Below are the code and all the weights of a small trained network. Each question names an input and a class and asks about switching units off, where a switched-off unit gives its printed mean instead of its output.

import numpy as np


def w(rows, s, z=0):
    codes = np.array(rows[::2]) - 128.0
    scale = np.full(codes.shape[1], s)
    scale[-1] = z or s
    return codes * scale


def f(y):
    return np.maximum(y, 0)


def log_softmax(a):
    a = a - a.max(-1, keepdims=True)
    return a - np.log(np.exp(a).sum(-1, keepdims=True))


def net(x, mask):
    res = np.array(x, float).reshape(1, 3) / 4 @ E
    y = f(res @ A[0][:, :-1].T + A[0][:, -1])
    res = res + np.where(mask, y, B[0][:, -1]) @ B[0][:, :-1]
    return log_softmax(res[-1] @ U[:, :-1].T + U[:, -1])


A, B = {}, {}
E = w([
[231,132,178,23,198,166,149,226,136],'x0',
[71,211,93,101,106,73,139,206,254],'x1',
[29,87,212,143,209,63,215,144,97],'x2',
],0.0075)
A[0] = w([
[4,120,92,254,66,53,113,46,101,71],'n1',
[106,183,112,127,117,117,154,149,197,244],'n2',
[27,121,80,252,81,86,87,35,129,221],'n3',
[181,24,184,149,156,199,129,34,22,32],'n4',
[70,110,178,118,181,100,187,125,124,66],'n5',
[202,162,50,96,35,187,17,130,141,211],'n6',
[155,70,174,164,130,184,109,5,35,104],'n7',
[196,170,33,74,59,209,33,138,152,84],'n8',
[210,128,176,55,202,176,163,198,146,39],'n9',
[218,40,163,137,153,214,133,67,25,90],'n10',
[201,151,180,49,190,186,124,198,161,49],'n11',
[206,177,31,137,66,193,71,106,156,57],'n12',
[75,223,74,105,116,69,144,194,216,108],'n13',
[35,88,204,122,207,57,225,154,96,92],'n14',
[199,125,168,45,203,165,124,197,127,67],'n15',
[197,173,40,119,36,203,59,107,137,62],'n16',
[160,109,168,71,176,164,121,193,119,254],'n17',
[34,85,200,146,221,60,207,159,92,106],'n18',
[62,88,199,153,205,53,205,136,106,76],'n19',
[50,136,180,125,178,69,208,139,132,81],'n20',
[57,91,183,135,199,55,200,127,110,222],'n21',
[72,210,122,87,93,50,143,173,216,43],'n22',
[158,100,154,154,129,173,128,90,72,228],'n23',
[165,113,220,61,229,145,174,220,129,122],'n24',
[96,198,113,97,96,70,158,184,230,60],'n25',
[42,105,86,210,53,102,109,26,140,48],'n26',
[79,216,88,118,113,86,122,194,210,100],'n27',
[63,124,94,178,70,71,112,78,127,59],'n28',
],0.0075,0.0097)
B[0] = w([
[200,212,60,65,62,138,148,179,105,206],'n1',
[71,88,220,180,149,77,181,191,200,216],'n2',
[172,176,156,115,69,134,162,212,157,254],'n3',
[65,97,36,56,221,49,189,24,130,171],'n4',
[122,104,46,136,147,164,84,85,66,149],'n5',
[101,87,138,203,113,178,79,169,119,245],'n6',
[78,117,106,98,186,55,171,115,159,186],'n7',
[101,90,55,179,126,188,64,106,64,198],'n8',
[196,213,11,41,92,140,136,122,90,163],'n9',
[80,94,107,95,196,60,186,93,149,182],'n10',
[175,204,30,51,80,138,147,133,59,166],'n11',
[104,94,34,172,138,190,57,69,48,181],'n12',
[89,87,96,107,185,73,172,90,127,192],'n13',
[112,91,56,173,121,194,64,99,89,181],'n14',
[190,202,56,59,86,123,139,150,80,166],'n15',
[102,83,47,177,130,187,45,80,54,187],'n16',
[133,162,209,150,65,116,163,228,170,212],'n17',
[104,87,70,171,108,186,72,113,89,185],'n18',
[114,89,52,158,126,181,66,99,57,169],'n19',
[109,89,63,163,138,186,68,72,65,163],'n20',
[90,71,155,200,101,177,91,149,127,211],'n21',
[81,106,54,56,203,57,184,33,113,167],'n22',
[80,95,180,153,155,91,166,161,191,198],'n23',
[172,193,102,103,62,133,133,179,93,183],'n24',
[68,107,63,62,208,62,179,41,103,170],'n25',
[212,216,38,40,72,123,157,156,62,183],'n26',
[97,112,102,98,196,81,167,94,137,183],'n27',
[167,191,24,58,86,128,142,149,106,163],'n28',
],0.011,0.015)
U = w([
[111,67,99,196,120,229,21,84,89,72],'0',
[203,231,98,43,44,124,165,179,111,68],'1',
[72,76,112,67,240,26,204,48,153,68],'2',
[93,82,208,214,65,132,162,228,209,234],'3',
[229,50,231,91,127,223,140,31,177,10],'4',
[227,33,242,36,222,228,30,41,217,10],'5',
[227,54,234,120,119,198,99,24,231,10],'6',
[229,52,226,96,110,237,168,9,190,10],'7',
],0.014,0.012)

Each question gives the input, the list of numbers given to net, and the class t.
The units are the neurons (one row each of A and B). Each row of codes is followed by its name. A weight is (code - 128) times the scale printed after its matrix; where a second scale follows, it is the last column's (A, B and U).
mask holds one flag per neuron, in row order. A switched-off neuron (its flag False) gives its mean, the last column of its row in B, instead of its output. The means were averaged over made-up inputs and are rounded, as every weight is.
A unit's drop is (log p(t) with every unit on - log p(t) with that unit switched off) / (log p(t) with every unit on - log p(t) with every unit switched off).
most important unit: the unit with the biggest drop
top k neurons: the k neurons with the biggest drops, biggest first
drop when u is switched off: that unit's drop, to one decimal
input [4,4,-4], class 0: most important unit	n3
input [-6,-6,2], class 1: top 2 neurons	(n1, n3)
input [5,8,6], class 2: top 2 neurons	(n22, n25)
input [-6,-6,-5], class 1: top 3 neurons	(n3, n26, n1)
input [5,4,-5], class 0: top 2 neurons	(n8, n3)
input [-2,-8,6], class 2: top 3 neurons	(n4, n7, n10)
input [-6,-7,2], class 2: top 2 neurons	(n4, n7)
input [-2,5,-5], class 0: top 3 neurons	(n6, n8, n16)
input [-6,7,7], class 0: top 3 neurons	(n14, n18, n21)
input [8,-1,8], class 0: top 2 neurons	(n14, n18)
input [7,-7,5], class 1: top 3 neurons	(n24, n15, n9)
input [-7,-3,6], class 1: top 4 neurons	(n1, n3, n26, n6)
input [7,-2,-7], class 0: top 4 neurons	(n8, n6, n16, n3)
input [7,-6,1], class 1: top neuron	(n24)
input [5,6,-4], class 2: drop when n3 is switched off	0.3
input [-8,7,4], class 1: drop when n1 is switched off	2.8
